[ 0.031 -0.030 -0.002 -0.094  0.089 -0.065 -0.058  0.179 -0.026 -0.161
  0.038  0.082 -0.060  0.052  0.110]
The centre entry -> 0.179
Report the smallest entry.
Answer: -0.161
Report the entry just right of the smallest entry.
Answer: 0.038
Report the entry just right of -0.002.
Answer: -0.094
Report the entry just right of the largest entry.
Answer: -0.026

Read these off the row that follows.
1) The third entry from the right?
2) The second entry from the right?
3) The last entry?
4) The first entry?
5) The 2nd entry from the left?
6) The entry just left of -3?
array([-24,  47,  30,  -3, -23,  83,  -2,   3, -30,   8])
1) 3
2) -30
3) 8
4) -24
5) 47
6) 30

Read these off the grid that follows.
1) Find the entry just left of 0.336.
2) Find the entry just left of -0.598.
3) Find the 1st entry in reading order.
4) Find the largest entry.
5) Find the entry just right of the largest entry.
[[-0.692 -0.261 -1.189 -1.145 -1.349 -0.999 -2.510 -0.130 -1.672  1.150
  -0.894 -1.244 -0.028 -0.962]
 [ 0.507 -0.139 -1.186  0.613  0.263 -1.328 -1.740 -0.957 -0.390 -0.687
  -0.522 -1.937 -0.337 -1.149]
 [ 0.169 -0.312 -0.455 -0.375 -0.332 -1.126 -1.637 -0.511 -1.090 -0.149
  -0.679 -1.662 -0.325 -0.598]
 [ 0.134  0.009 -1.247 -0.794 -1.009 -1.197 -1.577 -0.600 -0.652 -0.730
  -1.292 -2.054 -0.063 -0.616]
 [ 0.664  0.517 -1.053 -0.676 -0.799 -1.622 -1.277 -0.788 -0.311 -0.827
  -1.350 -2.510 -0.489  0.009]
 [ 0.442  0.336 -0.353 -0.594 -0.457 -0.462 -1.842 -0.378 -1.012 -0.199
  -0.691 -1.957 -0.132 -0.938]
 [-0.290  0.160 -0.975 -0.878 -1.068 -1.009 -2.226 -0.388 -1.402  0.298
  -0.893 -1.784 -0.122 -1.129]
 [ 0.257  0.822  2.657 -0.829 -0.558 -0.022 -3.061  0.423 -1.452  2.094
   0.273 -1.226 -0.356 -0.673]
 [ 0.914  0.727  0.449 -0.363 -0.198 -0.961 -1.693 -0.230 -1.278  0.091
  -0.162 -1.743 -0.331 -0.616]
 [ 0.897  0.615 -0.531 -1.016 -1.084 -1.604 -1.265 -0.106 -0.949 -0.313
  -1.375 -2.190 -0.599  0.783]
 [-0.248  0.018 -1.084 -1.129 -1.261 -1.241 -1.804 -0.653 -1.183 -0.225
  -1.449 -2.072  0.165 -0.776]
 [ 0.357  0.489 -0.294 -0.632 -0.206 -0.816 -1.915 -0.556 -1.034 -0.290
  -0.757 -2.506  0.078 -1.003]
 [ 0.147 -0.355 -1.186  0.079 -0.268 -1.536 -1.696 -0.862 -0.252 -0.696
  -0.391 -1.918 -0.479 -0.976]
 [ 1.005  0.008  0.797 -0.240  0.190 -0.857 -1.431 -0.435 -0.958 -0.015
  -0.340 -1.540 -0.661 -0.098]]
1) 0.442
2) -0.325
3) -0.692
4) 2.657
5) -0.829

M =
[[-11 -10 -12  21 -13 -10  30   0   5 -13  10]
 [ 39 -13 -10   9   0  13  14  21 -12 -19  24]
 [ -9   1   9 -15  -9  17   7 -10 -17   4  -3]
 [ -5   2  -5  -8  24 -19  82  15 -22  -9 -14]
 [ 26  16 -11   4   8   5  21  11  17 -26   9]
 [-34  13  -2  17 -10 -14  44  20  -1 -13 -14]
 [  9 -11  -3  -6   5  25 -79  -6  -7  16   3]
 [ 15  34  18  -5   4 -54  81  18  14  14   5]
 [  8   7 -26  -3  -5 -28 -53  17  14 -34   0]
 [ -2 -17   2  48 -16   9  -6 -14 -16 -12  -6]
 [-13 -40  10  24   1  12 -21  -8 -18 -12  16]
 [-13 -16  11 -31 -22 -18  20  -3   8  22  -9]]
The last entry, reading row by row: -9
The top-left entry: -11
Find the bottom-left entry.
-13
The entry just right of the smallest entry is -6
The entry directly below the smallest entry: 81
The top entry of the column that holds the largest entry: 30
Find the second entry, reading row by row.
-10
Find the third entry on the diagonal from the top-right corner.
-17
The top-right entry -> 10
Find the largest entry in the last row.
22
The third largest entry -> 48
Find the third entry on the main diagonal.
9
Find the 5th entry, reading row by row.
-13
Find the entry directly below 30.
14
The fourth-last entry, reading row by row: -3
Find the 3rd-last entry, reading row by row.
8
The fourth entry, reading row by row -> 21
The entry just left of the smallest entry is 25
Find the smallest entry in the last row.
-31
The entry directly above the smallest entry -> 44
The smallest entry in the first column: -34
Find the last entry in the row that holds the largest entry.
-14
Find the smallest entry.
-79
Find the largest entry in the last column.
24
Find the first entry of the smallest entry's row.
9
The second smallest entry -> -54
Find the entry just left of the largest entry.
-19
Find the first entry of the largest entry's row.
-5
The 3rd smallest entry: -53
The entry directly above -1 -> 17
